Each row was made from one walk, in order. Every step used is in the known rows, and no mark comes twice. Write each row's walk.
Each row is shifted at random along 6 fixed directions that mean nothing.
Known rows:
nugul beve pumib fera: [  15  -46   37   65 -152 -132  -43   12   62   47  217 -110  137  -38
 -111  -20  248  -92  -63  -97  -13  -15 -224  -58   -3   17  130  -97
  101  -38  101  136  -29    2  133  120  -20  151  -56   54 -185  -73
  147  147   -9  -95  -18]
beve pumib zuda saku fera: [  26  -20 -123   48 -122   63 -210    8  -47   -1   97  -15  104   69
    9 -147  211  -15  -86  -36   98  -93 -153   58 -194    5    7 -342
 -128  -76   49    8  102  -42   70  153  -67  245 -139 -173   10  103
  202 -102 -249  -42  273]
beve pumib fera nugul fedig gofan zuda saku: [  58 -107  -23  -71 -154  113  -76   54  -30   99  178  -48  133  -11
   77 -111  129 -172  -52   -5  245  -12 -164  -37 -130   18   33   43
 -103  -24  -38   57  209   17   86  112   30  185  -79 -142   70  -12
  129  142 -292 -278  149]
saku lekam beve pumib zuda: [ -93 -149  181  263 -102 -146  -34 -113   78  124  147  -64   37  106
  -96  -45  216  -25  -17  161 -117 -100 -203   48   59 -126  -21 -129
  136  -11  249   92   55  -50  198  174   -7   68   11 -105 -268 -131
   34  -35  308   69  -62]
fera nugul fedig saku zuda beve gofan: [  61 -242  241  178 -140   16  -62  -14  -68  154  200  -29  191  165
  129   34  234 -158  238  258   19 -174  -43  172   20 -171  -20  228
  143  -63  113  156  358   65  210   54  160 -101    7 -269  -38 -126
  -96  120  126  -66  104]
gofan zuda saku lekam nugul beve: [  18  -17 -132  -34  -79   61 -170   79  -10   55  230  -31  -10  -87
  -91  -75  204  -84 -202 -128  -15    2 -186 -107 -138    9   46 -254
  -84  -12 -101   39   32  -57   35  220 -146  128  -54   -6  -21    7
  265  -54 -274 -131   93]
zuda saku lekam fera nugul fedig pumib beve gofan: [ -87 -187   78   40   17   74 -109  -18   24   98  162   11  105  112
  121  -98  267 -117  -70  251 -119  -65 -157   94  -76  -65   45  -74
  -32    3   40  105  248  -13   96  115   46  112  -54 -164   31   24
  100   83  -50 -112  134]
beve nugul fedig gofan pumib: [ 131  -32   16  105  -61  -63   -1   56   31  127  230  -21  -28   53
  -20   75   10 -183   25 -138  -10  -77 -199  -71  -14   -2   30  159
   32 -150   -5   18  263  218   71   51  -36   -2  -80   72  -55 -137
   98   94  -78  -11  -27]
fera nugul beve gofan: [  39  -87  -77  -22 -105   68 -277  135  -31  109  265  -47  121  118
   83  -46  321 -125   74  -24  -47 -141   -3  118  -41   88  132  -47
   47  -70  -78  119  230   66   22   56 -122   86 -277 -107  111    1
  150  328  -70 -134  307]
zuda beve pumib fera lekam nugul: [ -11 -184   18  111   58  -48  -57  -58   -7   59  107  -25   85   23
   12  -17  212  -23  -68  -11   49  -36 -219  -14  -65  -59  -17 -103
   64    6  161  206  187    6  180  172   19  168   -7  -18 -160  -72
   16  -68  156   54   14]
nugul beve pumib fedig: [ 136  -84   97  144 -109 -199  -62   51  -12   91  217 -106  124   -4
  -58   48  224 -145   70 -106   25  -96 -198  -16   20  -80  125   41
  162  -71   87   66  176  141  125  150  131   38   -8   10 -119 -143
  -21  100   56    4  -16]
pumib fera lekam nugul beve fedig gofan zuda saku: [  90  -95   18  -17 -136  -22 -232   21  -13   23  184 -100  -72  117
 -121   81  151 -175  -64  -76  164 -120 -126  -64  -42   48  147  -20
  -55  -74   22    2  195   59  207  162   62  154 -164 -146    4   14
  152  160  -57 -127   50]
fedig pumib beve gofan: [-158  -65  -53    5  -46   97 -188  112   39   78  311  -74   54  193
   56 -168  344 -172  -63  153 -269 -141  -67  125   -2  117  130 -150
  -30  -79  -68   34  100   19  -79  147  -83  129 -311 -101  103  130
  316  380  -67 -154  262]
fedig gofan pumib zuda: [  79 -139   76  154 -176  -62  -83  115  -49  148  200 -169   57  145
   18  -49  166 -177    0   15  113 -123  -99  -21    1  -48   59   84
   76  -77   -7   60  288  130   85  123  199   26  -16 -104   52 -119
   56   99    1 -100    0]
zuda beve pumib fedig gofan: [  -9   10  -36  104   90    8  -81  -62   63   24  160   43 -138   77
  -20  -43  127 -130  -33  -85 -225 -112 -232    0  -82   24   46 -115
  -79  -83   58  -22   58  111  -28  163  -48   80 -194   -9  -60   61
  209   62  -69   27  149]
zuda gofan pumib beve: [ -28 -124  -15   60  -34   -3 -189  146   41   92  233 -134  114  143
   42 -147  312 -173  -55   21   11 -113 -105   98  -64   44  110  -75
   11  -19  -23  124  248  100   42  147  104  120 -107  -76   70  -13
  138  239    9  -65   80]
pumib fera nugul fedig beve gofan zuda: [   1   46 -131   21  -62  124 -254  -51   -3  -59  222   -4  -87  232
  -43   49  104  -79   25 -122   91 -201 -139   97  -68  156  104 -163
 -137 -184   11  -11  116   23  -39   55  -91  218 -423 -202   76   96
  296  362 -123 -107  235]
lekam beve gofan pumib fedig: [  44  -88   -1  134 -101  -58 -306  250   17    9  330 -214   45  319
   -1   29  341 -268   31  109  -31 -269   20  104  128  100  236 -142
   44 -224  -24  -96  338  209   -7  179  149   88 -234 -147  214   67
  194  402  191  -25  158]
beve nugul fedig pumib fera lekam: [ 122 -152  111  182   25  -43  -59  -95 -106  112   19   77  107  181
   36   32   65   24  154  -44  145 -201 -226  148  -83 -136  -53  124
  102  -68  144  133  444   88  141   45   49  196 -142 -208 -142 -217
 -125   -3  -58  158  126]
fedig beve gofan zuda saku: [-117  -75 -223   -1   48  275   60   70 -138  107  209   93  183 -173
  156 -261  192 -170 -177  163  131   96 -148  -42  -92 -105 -135 -168
   11   16 -193   62  312  -66 -140   45 -119  -31  157  -82  116   78
  167  -60 -386 -274  265]
beve nugul fedig gofan: [ 105 -267  309   65 -231 -248  -63 -115   69  243  -36  -46  157  117
  -47   42  143  -51  269 -183   80 -124 -150  201 -114 -191  -38  569
  199  113  207  238  312  150  429  -16  -22 -102   27  -83 -250 -322
 -297   75  124    7  -59]
pumib fera nugul fedig beve gofan zuda saku: [ -39 -139  -33  -89  -85  125  -77  -85  -36   68   81   24  163  -24
   54 -120  174  -98  -17  -12  247   -2 -182   91 -177  -54  -29   49
  -49   78    7  180  215  -66  123   41   -7  109  -16 -199   -5  -11
   32  149 -240 -248  164]
lekam beve fedig gofan pumib fera: [ -89  -66 -104  -27   38   51 -184  -36   64  -19   93   13  -62  121
  -15 -107  181  -90  -52  -90   18 -113 -133  110 -144   52   29 -124
  -66  -19   22   50  216   77   41  142  -30  153 -168 -125    2   29
  171  157  -80  -99  112]
zuda beve gofan fedig: [ -49 -138  -88   23  133   21   38  -23  -12  154   75   72  137 -129
   93 -120  192 -145   10  -30  100   50 -196   86 -116 -168 -119   77
   94   94   20  157  333   64   97  -26  -64 -137  174  -27  -70 -130
  -90  -59  -53  -81   59]
fera lekam beve nugul fedig: [ 104 -153  -39   92   26 -126  -13   76  -53  107  161    9  136  -76
   -9   74  199  -82  -15 -102   80  -14 -198  -87  -22 -161    9   61
  138   13  -13   37  381  116  156  130  -57   91  111   80 -111 -163
 -120  -85  -13   77   -8]
pumib zuda saku fera nugul lekam: [ -43    8  -59  183 -119   67 -106   78  -39    6  324  -22   21  127
  -63   57  158 -113 -146  140 -104  -92 -132 -168   65    9  136 -341
 -130 -185   42  -32   29 -107   43   12   -9  302 -177 -128  -21   -4
  337   42 -165   -3   98]
gofan zuda saku fera: [-250  -52    1   96 -192  116  -59 -118   50   22  110   88  145   95
 -136 -186  187   31  -33   55    6  -92 -166  185  -89  -93  -76 -246
 -119   24  167  106  -76 -238  144   48 -320  284 -122 -307 -256  -40
  228   31 -222  -64  141]
pumib zuda beve fedig: [-135 -140   82   84  -22  -89   16 -273   84   82   -1  136   95  -79
 -107  -79  113    9   81 -125  108  -15 -281  147 -143 -220 -133  113
   81  177  266  203   62  -66  283   82  -63    1   73 -110 -387 -169
 -145  -40   76   32  -53]
lekam fera nugul beve gofan pumib zuda: [ -75    1  -92  105   80  136  -23  -91   44   38  233   82   11  -40
   32  -96   51 -117  -94   60   66   -5 -212  -21    5    0   21 -231
   -4  -79   63  195   91  -48  -81   92   83  115  -75  -81  -71  -48
  235  155  -65 -127   73]
pumib fedig gofan zuda saku fera nugul: [  48 -146   72  195   29   92  -90  -83 -157   74   59   65   36  165
  131  -30   71  -50  110  105  178 -177  -93  106 -102 -173  -55  -13
  -32  -94  128  140  406   22   96   45  182   42  -22 -336   37  -99
  -37 -126  -64   19  139]
pumib zuda gofan fedig: [ 111  -30   53   68 -206 -280 -157   76  134   91  177 -234  -87   89
 -240  136  155 -184  -49 -285   81  -40 -232 -109  -68   47  156  123
  -76  -22   77  -55    5  135  287  154  -35   40  -53   83 -100  -67
   65  111   51  -20 -125]
fedig pumib beve gofan zuda saku fera nugul: [ -34   -1  -24  138  103   55    5 -246    8   36  106  107 -125   29
   27  -42   46  -23  -96   47 -133  -12 -299   -5 -152   -1  -65 -227
  -95  -88  180  204   -1  -34   58  131  -83   61  -63  -37 -151   86
  184 -142  -13   19   20]
nugul fedig pumib zuda: [ -87 -256  381  101 -462 -210    3   43  100  186  239 -221  288  189
 -145  -23  291 -146  146  104  -29 -146 -144  140   78 -147  114  381
  127   92  167  112   27  -35  349  127  128  134  -60 -203 -252 -254
  -40  378  100 -152 -114]
fedig gofan pumib beve nugul lekam fera: [-107  -67 -215  -20  230  173   36   82   10  105  201   34   51 -127
  157 -202  136 -224 -278   72   -9   88 -194 -149  -62  -59   16 -155
    1  -10 -158  168  330   23 -168   36  201   65   73   60  117  -68
  239   21 -283 -224   65]
gofan pumib zuda saku fera lekam beve: [-217   47 -281   45  112  203   -7   -3    6  -57  209   89  -34  -84
  -77 -212  192  -50 -377  116 -124   44 -261 -138 -102   -5   -3 -664
 -265    7  -54  -32  -71 -213  -96  241 -161  456  -48 -112  -97  120
  425 -117 -379  -45  154]
lekam nugul beve pumib fera: [  34  -73  -13   99   26  -22   -6   51  -26   34  303  -42  115  -88
   34   -7  151 -114  -78   -2   26    8 -183 -133   37  -11   80 -107
  137 -124   55  187  160   45   18  128  155   39   15   96  -72  -82
  154   55   49  -79  -38]
lekam fera nugul beve fedig gofan pumib zuda: [ -14  -24  -29   63    1  -33   82  -91   82   42  253    0  -92 -135
  -56   68   -5 -181 -136  -75   55   83 -274 -221  -11  -38   58   -9
   -9  -42   56  127   38   50   82  159  132   13   61   93 -150  -84
  157   47  -16 -176 -173]
saku zuda gofan pumib beve fedig: [ 106  -28  -43  113   78 -143  -83  -31   72   79  146  -52  -79  -17
  -20   34   93 -158  -71 -107  139   -5 -245  -51 -172  -19   -1  -37
  -38  -48   90   57  232  169  175  189  167  -73   67   64  -70  -40
   27  -97  114   30  -84]
pumib fedig beve nugul lekam fera: [-118   83 -202  120  151  108 -102  -52   24  -89  198  124 -135   83
  -89   36   61  -75 -147 -121 -165 -104 -246  -75  -18  -12   74 -298
 -105 -166  -28  -34  116  -18 -171   69  -65  221 -236  -35  -33   32
  333   73 -272   27  183]
beve gofan zuda saku lekam nugul fedig pumib fera: [ 125  -98   75   93   72   -3   14  -44  -33  132  108   -3   19  -14
   53   -8   12 -139  -99  100  164    7 -251  -88  -99  -65  -70   41
   -4  -74   74   52  333   65  125   63  148  -60  111  -44    9  -91
   55 -145  -68  -66  -14]

Which walk is each row?
[  72 -175  -52   87  -80   50  -89  108 -107   98  107 -118  115   71
  109 -120  305 -133 -139  195   93  -55 -100  -36  -89  -87  -12 -218
   -1  -30  -41   11  355   31  111  166   49  144   92 -163  107   53
   99 -194  -85 -124  164] -> fedig gofan zuda saku fera lekam beve pumib
[-141  -83  -38   57   94  231  -52  -81  -32  107  172  141   54  -72
   43 -277  105  -47 -131  144  -26  -36 -206   70 -114 -114  -90 -290
  -42   46   11  215  139 -158  -59  155   86  166  -24 -241 -117 -126
  208  -26 -253  -82  130] -> gofan pumib zuda saku lekam nugul beve
[ -23   28   72   59   29   -2 -250 -335  125   32   17  182 -353  126
 -202    7  -37   24   11 -180 -220 -160 -261  100 -200   20  -22 -112
 -151  -17  207   37  -68  -13  182  136 -168   90 -301 -164 -267  -12
  191  -29  -73   99   89] -> pumib zuda saku lekam nugul beve fedig gofan
[  50   36    4  184  -65    1  -41 -210   39  -49  166  152 -196   19
 -149  153  -77  -71   -7 -161   36  -54 -285  -97  -25  -45    7  -72
  -28 -163  150   29   40   66  106  108 -157   53  -59  -17 -220   15
  150  -76  -66    3  -84] -> lekam fera nugul beve fedig gofan zuda saku
[-197  -91   50   30  -49  115   10  -82  106   92  168   28   34  -37
  -57 -181  139 -185 -183  234  -13   10 -204   -4  -25 -112    4 -165
  -62   63   52   62   69 -126   97  100   83   96   41 -222 -131  -61
  236   76 -170 -235   35] -> nugul beve fedig gofan pumib zuda saku lekam fera
[ 116  -12 -121  116   30 -130  -58  -60  -76  -44  116  -48  -95  -46
 -125  160  166  -67 -152 -143   44  -14 -267 -213 -119  -60   28 -252
  -74  -67   57  -96   88   57  193  197  -70  130   34   41 -107   79
   86 -277 -106   74  -11] -> pumib zuda beve fedig saku fera lekam
[ 108  -61   56  169 -140  -77 -173  -46   35    2   92 -112  -48  196
  -98   56  138 -135  -95   26   92 -137 -229   12  -60  -30   67 -167
  -35 -127   79  -72  211  100  145  107  127   87  -21 -150   10   41
  137  -22  -15  -16   18] -> nugul fedig beve gofan pumib zuda saku lekam fera
[ -53  -91    0  128   78  107  -43  -86  -13   91  150    3   -8   88
   78  -91  161 -131  -76  233 -100  -69 -144    7  -18  -24  -16 -220
   -7  -67   71  170  190  -46    6   26  129  142  -41 -190   -7  -73
  198   42  -66  -96   77] -> fedig saku fera nugul lekam beve gofan pumib zuda
[ -53 -127   87  123 -102  106 -182 -115   16    4   66   43   94  213
  -56  -52  167  -23   93   24   88 -237 -156  254  -61 -144  -47  -65
   27  -63  124   79  228  -47  100  116  -75  123 -167 -348 -110  -56
   91   79  -99  -26  159] -> gofan zuda beve nugul fedig saku lekam fera
[ -95  -35  -86  242  192   46   21 -102  -32   21  119  152  -76   56
  -36   11  118  -75  -89  192 -109  -50 -217    2   31 -119  -74 -356
  -42 -111  136  -38  242  -17   78  -16 -210  130   61 -142 -150   -9
  121 -213    4  157   55] -> zuda saku fera lekam beve gofan fedig
[-221  -81   82  108  103   37    4 -158  113  112   98   48 -131   18
 -131 -151  142  -87 -106  117 -207  -19 -263   45  -69 -104  -74 -121
  -90  105   99   44   -9 -126   91  155 -135   86   19 -173 -220  -84
  148  -18 -113  -43   -2] -> pumib zuda gofan fedig saku lekam beve
[ -87    4  -76    8  188   73  134  -54   98   94  298   77 -104 -144
  -30  -32   40 -197 -235   83 -232  101 -337 -227  -25   15    1  -85
 -142   23  -16   -9  -32  -33  -12  169  -11  114  -53  125 -129    8
  293   74 -140  -82   18] -> fera lekam nugul fedig pumib zuda beve gofan
[ -61  -57   59  210  -92   28   23 -207   -6   49  140   47  -24   77
  -39    7   96  -17  -80  118 -179  -50 -283  -55  -53  -79  -31 -232
  -42  -81  195  168  -35 -120  128   29   -2  221  -72 -133 -239  -47
  192 -116  -47   12   23] -> fedig beve pumib zuda saku fera nugul lekam
[-109  -31   12   94   11   84  -85 -108   12   48  283  102 -105  105
  -91   -8   62  -66    0   41 -163 -149 -215   40    9   -1   26 -118
  -52  -69   74   40   46  -52   16  202  -36  240 -319 -179 -197  -64
  240  215  -63    0  113] -> fera lekam nugul beve fedig pumib zuda
[ -95  -99  -24   97   39  102  -79 -190   -5  137  -68  108   78   75
    0 -230  132   -1  -63  137  140  -68 -207  190 -182  -88 -146 -267
 -119   82  177  143  183 -137  165   16 -114  272  -46 -346 -157  -81
   70 -102 -176   20  233] -> beve gofan pumib zuda saku fera lekam
[ -88  -23  -68   43 -104  172 -245   -9  -14  -57  171  -52  -19  236
  -25 -119  247  -98   20   37  -26 -233 -126  211 -119   41   45 -310
 -157 -149   29    5   55  -50  -25  231  -15  247 -329 -368   11  120
  310  183 -211 -132  287] -> gofan fedig saku zuda beve pumib fera
[  55 -181  105   15  -76   -4 -161 -102   54   58   42  -21  112  151
   87  -41  190  -74  101  -25   81 -128 -187  186 -169  -78   28  161
   12   54  119  194  235   62  167  136  207   57 -107 -172  -18  -30
  -33  149   24  -97  126] -> lekam fera nugul fedig pumib zuda beve gofan
